Here is a tiny trained network, its code and every weight. The questions are about switching its units off for an input and a class, where a switched-off unit gives its printed mean instead of its output.

import numpy as np


def w(rows, s, z=0):
    codes = np.array(rows[::2]) - 128.0
    scale = np.full(codes.shape[1], s)
    scale[-1] = z or s
    return codes * scale


def f(y):
    return y / 2 * (1 + np.tanh(0.7978845608 * (y + 0.044715 * y**3)))


def log_softmax(a):
    a = a - a.max(-1, keepdims=True)
    return a - np.log(np.exp(a).sum(-1, keepdims=True))


def net(x, mask):
    res = np.array(x, float).reshape(1, 5) / 4 @ E
    y = f(res @ A[0][:, :-1].T + A[0][:, -1])
    res = res + np.where(mask, y, B[0][:, -1]) @ B[0][:, :-1]
    return log_softmax(res[-1] @ U[:, :-1].T + U[:, -1])


A, B = {}, {}
E = w([
[15,48,72],'x0',
[49,253,110],'x1',
[163,145,18],'x2',
[127,129,127],'x3',
[132,130,128],'x4',
],0.006)
A[0] = w([
[46,212,140,35],'N0',
[136,26,136,70],'N1',
[96,89,70,52],'N2',
[77,105,112,68],'N3',
[95,179,179,109],'N4',
[115,80,109,41],'N5',
[175,127,11,203],'N6',
[99,92,106,23],'N7',
[137,135,141,28],'N8',
[190,147,162,111],'N9',
[186,65,126,68],'N10',
[200,155,142,86],'N11',
[58,205,101,3],'N12',
[181,181,144,92],'N13',
[171,83,130,76],'N14',
[128,148,130,44],'N15',
[69,197,166,106],'N16',
[96,196,130,2],'N17',
[182,70,128,96],'N18',
[105,198,101,110],'N19',
[141,208,63,104],'N20',
[113,104,209,149],'N21',
[81,186,121,20],'N22',
[85,123,246,226],'N23',
[186,183,152,12],'N24',
[24,53,71,126],'N25',
[83,75,106,70],'N26',
[103,196,74,115],'N27',
[181,161,137,82],'N28',
[188,163,31,85],'N29',
[83,109,111,70],'N30',
[198,130,140,137],'N31',
[88,72,94,95],'N32',
[50,90,116,89],'N33',
[72,77,66,45],'N34',
[218,221,156,94],'N35',
[96,163,131,99],'N36',
[165,75,124,68],'N37',
[114,177,118,67],'N38',
[198,162,153,83],'N39',
],0.013,0.0039)
B[0] = w([
[165,112,159,200],'N0',
[129,116,145,191],'N1',
[99,154,150,160],'N2',
[125,145,156,146],'N3',
[110,83,131,171],'N4',
[139,139,178,134],'N5',
[86,88,45,248],'N6',
[111,139,168,130],'N7',
[72,104,153,109],'N8',
[103,149,140,186],'N9',
[144,83,191,181],'N10',
[106,133,149,182],'N11',
[139,110,156,185],'N12',
[107,162,144,182],'N13',
[130,99,164,156],'N14',
[124,135,173,113],'N15',
[163,80,132,193],'N16',
[136,100,194,150],'N17',
[187,133,151,182],'N18',
[181,72,143,183],'N19',
[121,131,122,201],'N20',
[94,95,87,187],'N21',
[152,115,177,154],'N22',
[72,99,1,249],'N23',
[88,146,202,168],'N24',
[117,169,139,254],'N25',
[105,141,147,161],'N26',
[177,61,142,194],'N27',
[92,172,159,162],'N28',
[64,101,100,202],'N29',
[135,156,159,140],'N30',
[127,140,126,188],'N31',
[142,155,151,172],'N32',
[142,184,177,180],'N33',
[76,155,180,183],'N34',
[83,129,146,252],'N35',
[125,92,150,144],'N36',
[134,105,171,156],'N37',
[122,93,175,142],'N38',
[92,161,160,188],'N39',
],0.0086,0.006)
U = w([
[54,255,187,64],'0',
[118,89,85,255],'1',
[197,17,173,37],'2',
[42,56,14,33],'3',
[132,135,81,238],'4',
],0.0089,0.0062)

Each question gives the input, the list of numbers given to net, and the class t.
The units are the neurons (one row each of A and B). Each row of codes is followed by its name. A weight is (code - 128) times the scale printed after its matrix; where a second scale follows, it is the last column's (A, B and U).
mask holds one flag per neuron, in row order. A switched-off neuron (its flag False) gives its mean, the last column of its row in B, instead of its output. The means were averaged over made-up inputs and are rounded, as every weight is.
A unit's drop is (log p(t) with every unit on - log p(t) with that unit switched off) / (log p(t) with every unit on - log p(t) with every unit switched off).
The circuit of an input: a set's keep is (log p(t) with only the set's units on - log p(t) with every unit switched off) / (log p(t) with every unit on - log p(t) with every unit switched off). Starting from the 12 units with the biggest drops (on a tie, the unit counted first), units are removed one at a time, each time the one whose removal leaves the highest keep (on an exact tie, the one counted first), for as long as the keep stays at least 0.8.
circuit, biggest first: the units of the circuit, biggest drop first
top k neurons: the k neurons with the biggest drops, biggest first
drop of u: that unit's drop, to one decimal
input [6,-8,4,6,-4], class 2: circuit, biggest first	[N10; N23]
input [-1,2,8,0,7], class 3: circuit, biggest first	[N6; N29]
input [-3,-5,-8,-4,1], class 3: circuit, biggest first	[N23]
input [5,6,5,2,2], class 2: circuit, biggest first	[N27; N23; N19]
input [-1,5,8,-4,-6], class 3: top 2 neurons	[N6; N29]
input [7,8,2,0,3], class 2: top 2 neurons	[N27; N19]
input [3,6,6,0,5], class 2: top 3 neurons	[N27; N23; N19]
input [-7,-2,-6,1,3], class 0: circuit, biggest first	[N39; N24]
input [-5,6,7,7,-1], class 3: top 2 neurons	[N29; N6]
input [8,7,-3,1,4], class 0: top 2 neurons	[N25; N33]
input [7,8,6,7,1], class 2: top 2 neurons	[N27; N19]
input [3,-7,-8,6,4], class 3: top 2 neurons	[N23; N21]
input [8,5,-6,-6,-2], class 0: top 2 neurons	[N33; N25]
input [-3,-1,-5,5,-1], class 3: top neuron	[N23]
input [7,-6,-7,-1,-5], class 0: drop of N6	0.2
input [8,-5,-3,3,4], class 0: drop of N29	0.0
input [-5,0,3,1,1], class 0: drop of N27	0.1
input [2,5,-6,-1,-5], class 3: drop of N4	0.1
